Below are the code and all the weights of a small trained network. Each question names an input and a class and asks about switching units off, where a switched-off unit gives its printed mean instead of its output.

import numpy as np


def w(rows, s, z=0):
    codes = np.array(rows[::2]) - 128.0
    scale = np.full(codes.shape[1], s)
    scale[-1] = z or s
    return codes * scale


def norm(h):
    return h / np.sqrt((h * h).mean(-1, keepdims=True) + 1e-5)


def f(y):
    return y / 2 * (1 + np.tanh(0.7978845608 * (y + 0.044715 * y**3)))


def log_softmax(a):
    a = a - a.max(-1, keepdims=True)
    return a - np.log(np.exp(a).sum(-1, keepdims=True))


def net(x, mask):
    res = np.array(x, float).reshape(1, 5) / 4 @ E
    u = 0
    for l in range(2):
        y = f(norm(res) @ A[l][:, :-1].T + A[l][:, -1])
        res = res + np.where(mask[u : u + 11], y, B[l][:, -1]) @ B[l][:, :-1]
        u += 11
    return log_softmax(norm(res)[-1] @ U[:, :-1].T + U[:, -1])


A, B = {}, {}
E = w([
[126,126,126,129],'x0',
[252,58,76,177],'x1',
[104,53,115,78],'x2',
[79,136,40,173],'x3',
[47,40,210,254],'x4',
],0.0028)
A[0] = w([
[153,65,131,188,120],'L0N1',
[67,135,19,177,29],'L0N2',
[92,11,118,57,77],'L0N3',
[161,214,170,223,136],'L0N4',
[64,75,19,125,4],'L0N5',
[115,154,124,135,64],'L0N6',
[59,135,163,102,56],'L0N7',
[86,6,106,66,72],'L0N8',
[181,184,164,158,75],'L0N9',
[186,87,254,59,60],'L0N10',
[105,130,107,109,12],'L0N11',
],0.0065,0.0014)
B[0] = w([
[129,58,165,108,211],'L0N1',
[211,193,199,190,197],'L0N2',
[90,158,57,141,194],'L0N3',
[45,133,40,122,252],'L0N4',
[154,183,142,178,177],'L0N5',
[122,157,132,123,116],'L0N6',
[127,84,194,98,181],'L0N7',
[62,156,59,129,200],'L0N8',
[109,131,60,155,165],'L0N9',
[180,206,138,247,216],'L0N10',
[146,147,160,95,95],'L0N11',
],0.012,0.0017)
A[1] = w([
[217,58,107,120,16],'L1N1',
[113,157,155,115,27],'L1N2',
[117,69,230,209,101],'L1N3',
[68,140,241,16,1],'L1N4',
[183,54,25,176,163],'L1N5',
[211,219,94,63,63],'L1N6',
[176,79,116,112,25],'L1N7',
[187,203,224,216,14],'L1N8',
[92,202,194,137,57],'L1N9',
[12,223,85,132,180],'L1N10',
[214,167,98,3,7],'L1N11',
],0.0059,0.00093)
B[1] = w([
[184,87,199,94,131],'L1N1',
[159,104,156,166,122],'L1N2',
[65,74,45,138,187],'L1N3',
[243,72,173,86,159],'L1N4',
[197,188,208,2,210],'L1N5',
[33,10,88,204,194],'L1N6',
[138,135,197,121,113],'L1N7',
[226,134,102,180,187],'L1N8',
[211,72,167,163,164],'L1N9',
[196,170,98,15,254],'L1N10',
[5,63,142,202,163],'L1N11',
],0.0088,0.0037)
U = w([
[6,40,100,172,166],'0',
[196,198,98,255,137],'1',
[180,88,210,37,140],'2',
[89,198,49,84,180],'3',
[124,131,98,134,191],'4',
[90,167,179,141,24],'5',
[71,189,218,156,3],'6',
],0.0089,0.0065)

Each question gives the input, the list of numbers given to net, and the class t.
The units are the neurons (one row each of A and B). Each row of codes is followed by its name. A weight is (code - 128) times the scale printed after its matrix; where a second scale follows, it is the last column's (A, B and U).
mask holds one flag per neuron, layer by layer. A switched-off neuron (its flag False) gives its mean, the last column of its row in B, instead of its output. The means were averaged over made-up inputs and are rounded, as every weight is.
A unit's drop is (log p(t) with every unit on - log p(t) with that unit switched off) / (log p(t) with every unit on - log p(t) with every unit switched off).
The circuit of an input: a set's keep is (log p(t) with only the set's units on - log p(t) with every unit switched off) / (log p(t) with every unit on - log p(t) with every unit switched off). Starting from the 12 units with the biggest drops (on a tie, the unit counted first), units are removed one at a time, each time the one whose removal leaves the highest keep (on an exact tie, the one counted first), for as long as the keep stays at least 0.8.
circuit, biggest first: the units of the circuit, biggest drop first
unit that matters most: the unit with the biggest drop
k most important neurons: the k neurons with the biggest drops, biggest first
top k neurons in layer l: the k neurons of layer l with the biggest drops, biggest first
input [4,6,4,-2,3], class 2: 2 most important neurons => L1N5; L0N1
input [-6,-7,7,3,-8], class 0: unit that matters most => L1N11
input [0,-7,-2,-1,-6], class 2: circuit, biggest first => L1N4; L0N3
input [8,-8,8,-1,0], class 2: top 3 neurons in layer 0 => L0N7; L0N4; L0N9
input [8,8,0,-4,5], class 2: 2 most important neurons => L1N5; L1N6
input [3,7,8,-7,4], class 3: circuit, biggest first => L0N3; L0N8
input [-1,4,6,-5,2], class 3: 2 most important neurons => L0N8; L0N3
input [-4,-4,1,2,-4], class 0: top 3 neurons in layer 0 => L0N1; L0N10; L0N4
input [-1,5,-1,-1,-4], class 2: top 4 neurons in layer 1 => L1N5; L1N1; L1N3; L1N7
input [-2,1,5,-6,-5], class 1: 2 most important neurons => L0N10; L0N4
input [3,6,0,4,2], class 2: 4 most important neurons => L0N10; L0N1; L1N5; L1N1
input [8,-4,-7,-8,2], class 1: top 3 neurons in layer 0 => L0N10; L0N8; L0N3
input [4,-4,1,8,7], class 1: top 4 neurons in layer 1 => L1N8; L1N6; L1N11; L1N9
input [-3,3,-5,5,-6], class 0: unit that matters most => L1N6
input [5,3,-6,-7,8], class 0: top 4 neurons in layer 0 => L0N1; L0N2; L0N4; L0N5
input [-3,5,-4,-7,-4], class 1: 2 most important neurons => L0N10; L1N10
input [1,-2,-8,-7,5], class 3: top 2 neurons in layer 1 => L1N10; L1N6
input [-5,1,-8,-6,-2], class 3: 3 most important neurons => L0N4; L0N2; L0N9
input [-8,-4,8,-1,4], class 3: 3 most important neurons => L0N3; L0N8; L1N10
input [-2,-3,6,2,4], class 3: unit that matters most => L0N8
input [3,3,-4,-6,-5], class 1: 2 most important neurons => L0N10; L0N8
input [-6,1,2,7,-7], class 0: circuit, biggest first => L1N6; L1N11
input [2,-8,1,-3,-4], class 2: 2 most important neurons => L1N4; L0N2
input [2,-6,-4,5,-2], class 2: top 2 neurons in layer 0 => L0N10; L0N7
input [-6,-7,7,1,1], class 2: top 3 neurons in layer 0 => L0N7; L0N4; L0N9
